Below are the code and all the weights of a small trained network. Each question names an input and a target symbol and asks about switching units off, where a switched-off unit gives its printed mean instead of its output.

import numpy as np


def w(rows, s, z=0):
    codes = np.array(rows[::2]) - 128.0
    scale = np.full(codes.shape[1], s)
    scale[-1] = z or s
    return codes * scale


def norm(h):
    return h / np.sqrt((h * h).mean(-1, keepdims=True) + 1e-5)


def f(y):
    return np.maximum(y, 0)


def softmax(a):
    e = np.exp(a - a.max(-1, keepdims=True))
    return e / e.sum(-1, keepdims=True)


def log_softmax(a):
    a = a - a.max(-1, keepdims=True)
    return a - np.log(np.exp(a).sum(-1, keepdims=True))


def net(x, mask):
    ids = ['βεζηλμτφ'.index(c) for c in x.split()]
    T = len(ids)
    res = E[ids] + P[:T]
    u = 0
    for l in range(2):
        r = norm(res)
        for j in range(2):
            rows = slice(2 * j, 2 * j + 2)
            q, k, v = (r @ M[l][rows].T for M in (Q, K, V))
            z = softmax(np.where(np.tri(T) > 0, q @ k.T / 2**0.5, -1e9)) @ v
            o = O[l][rows]
            res = res + np.where(mask[u + j], z, o[:, -1]) @ o[:, :-1]
        u += 2
        y = f(norm(res) @ A[l][:, :-1].T + A[l][:, -1])
        res = res + np.where(mask[u : u + 4], y, B[l][:, -1]) @ B[l][:, :-1]
        u += 4
    return log_softmax(norm(res)[-1] @ U[:, :-1].T + U[:, -1])


Q, K, V, O, A, B = {}, {}, {}, {}, {}, {}
E = w([
[127,146,43],'β',
[128,162,210],'ε',
[250,190,128],'ζ',
[124,115,209],'η',
[171,82,154],'λ',
[172,81,177],'μ',
[218,17,147],'τ',
[143,166,193],'φ',
],0.018)
P = w([
[189,131,211],'0',
[138,202,111],'1',
[143,90,237],'2',
[133,198,110],'3',
[52,78,215],'4',
[129,193,110],'5',
[25,70,208],'6',
[127,188,111],'7',
[12,65,205],'8',
[124,186,110],'9',
],0.011)
Q[0] = w([
[128,10,113],'0.h0',
[177,80,216],'0.h0',
[183,183,79],'0.h1',
[74,143,100],'0.h1',
],0.012)
K[0] = w([
[154,94,111],'0.h0',
[150,89,179],'0.h0',
[200,251,246],'0.h1',
[48,130,107],'0.h1',
],0.011)
V[0] = w([
[87,3,243],'0.h0',
[30,98,54],'0.h0',
[20,119,40],'0.h1',
[16,74,134],'0.h1',
],0.0043)
O[0] = w([
[225,157,185,228],'0.h0',
[91,205,3,3],'0.h0',
[192,127,207,16],'0.h1',
[94,141,148,89],'0.h1',
],0.0067,0.004)
A[0] = w([
[174,17,130,130],'0.n0',
[89,105,164,255],'0.n1',
[253,78,146,143],'0.n2',
[203,84,97,65],'0.n3',
],0.012,0.0033)
B[0] = w([
[108,170,200,201],'0.n0',
[147,73,162,237],'0.n1',
[65,109,2,254],'0.n2',
[96,129,145,158],'0.n3',
],0.0097,0.0071)
Q[1] = w([
[198,187,180],'1.h0',
[193,154,62],'1.h0',
[142,197,72],'1.h1',
[70,3,41],'1.h1',
],0.017)
K[1] = w([
[152,150,248],'1.h0',
[233,144,93],'1.h0',
[169,207,68],'1.h1',
[71,60,82],'1.h1',
],0.017)
V[1] = w([
[95,110,96],'1.h0',
[139,123,104],'1.h0',
[85,253,83],'1.h1',
[164,138,170],'1.h1',
],0.012)
O[1] = w([
[148,225,225,115],'1.h0',
[117,53,254,103],'1.h0',
[17,164,135,1],'1.h1',
[113,118,159,168],'1.h1',
],0.0055,0.0066)
A[1] = w([
[95,203,1,141],'1.n0',
[79,206,182,129],'1.n1',
[46,153,158,101],'1.n2',
[100,239,80,2],'1.n3',
],0.0086,0.0079)
B[1] = w([
[132,93,193,253],'1.n0',
[103,111,50,230],'1.n1',
[217,127,202,182],'1.n2',
[254,63,33,147],'1.n3',
],0.0094,0.0031)
U = w([
[254,70,143,104],'β',
[221,157,44,125],'ε',
[92,27,41,78],'ζ',
[115,211,225,93],'η',
[69,71,200,89],'λ',
[70,124,42,255],'μ',
[125,229,104,214],'τ',
[15,92,166,153],'φ',
],0.019,0.0068)

Each question gives the input, a string of symbols that net reads in full, and the target symbol t.
The units are the heads (2 rows each of Q, K, V and O) and the neurons (one row each of A and B). Each row of codes is followed by its name. A weight is (code - 128) times the scale printed after its matrix; where a second scale follows, it is the last column's (O, A, B and U).
mask holds one flag per unit, layer by layer, with each layer's heads first. A switched-off unit (its flag False) gives its mean, the last column of its rows in O or B, instead of its output. The means were averaged over made-up inputs and are rounded, as every weight is.
A unit's drop is (log p(t) with every unit on - log p(t) with that unit switched off) / (log p(t) with every unit on - log p(t) with every unit switched off).
The circuit of an input: a set's keep is (log p(t) with only the set's units on - log p(t) with every unit switched off) / (log p(t) with every unit on - log p(t) with every unit switched off). Starting from all 12 units, units are removed one at a time, each time the one whose removal leaves the highest keep (on an exact tie, the one counted first), for as long as the keep stays at least 0.8.
circuit, biggest first: the units of the circuit, biggest drop first
unit that matters most: the unit with the biggest drop
k most important neurons: the k neurons with the biggest drops, biggest first
which heads matter: for each layer, one digit per head in row order, 1 if its drop is at least 0.15 and else 0, layers parted by /
drop when u is switched off: that unit's drop, to one decimal
input η η φ β β, target λ: unit that matters most : 1.n2
input β η η β ε μ η η τ φ, target τ: which heads matter : 00 / 11
input η λ ε φ β, target β: which heads matter : 01 / 01
input ε ε β η φ, target β: circuit, biggest first : (0.n0; 1.h1; 0.n1)
input ε ε β, target β: which heads matter : 10 / 10
input τ λ ε μ ε ζ β ε β, target λ: which heads matter : 10 / 10
input η β λ μ, target λ: 2 most important neurons : (0.n2; 0.n1)
input η η β η μ η ε, target β: which heads matter : 00 / 01
input η β μ η λ τ φ η φ λ, target φ: which heads matter : 00 / 10
input τ ζ μ ε μ η η μ, target λ: 2 most important neurons : (0.n2; 0.n0)
input ε η ζ β ε ε φ η λ, target β: 2 most important neurons : (0.n1; 0.n3)
input η η η ζ η μ ζ, target λ: 4 most important neurons : (1.n0; 0.n2; 0.n1; 0.n0)
input φ λ φ φ ζ ε ε φ, target τ: 3 most important neurons : (0.n2; 1.n1; 1.n0)
input λ τ η η ζ φ φ η μ, target β: circuit, biggest first : (1.h1)
input μ λ μ η η β η β β, target φ: 2 most important neurons : (0.n0; 1.n0)
input η η η η ε, target β: 3 most important neurons : (0.n0; 0.n2; 0.n1)
input β λ η η β η β η, target β: drop when 1.h0 is switched off : 0.1
input λ η μ τ β ζ ζ, target λ: drop when 1.n0 is switched off : 1.5
input ζ φ λ η, target β: drop when 0.n0 is switched off : 1.3
input η λ ε λ, target φ: drop when 0.n0 is switched off : 0.2
input η β μ μ φ, target β: unit that matters most : 1.h1
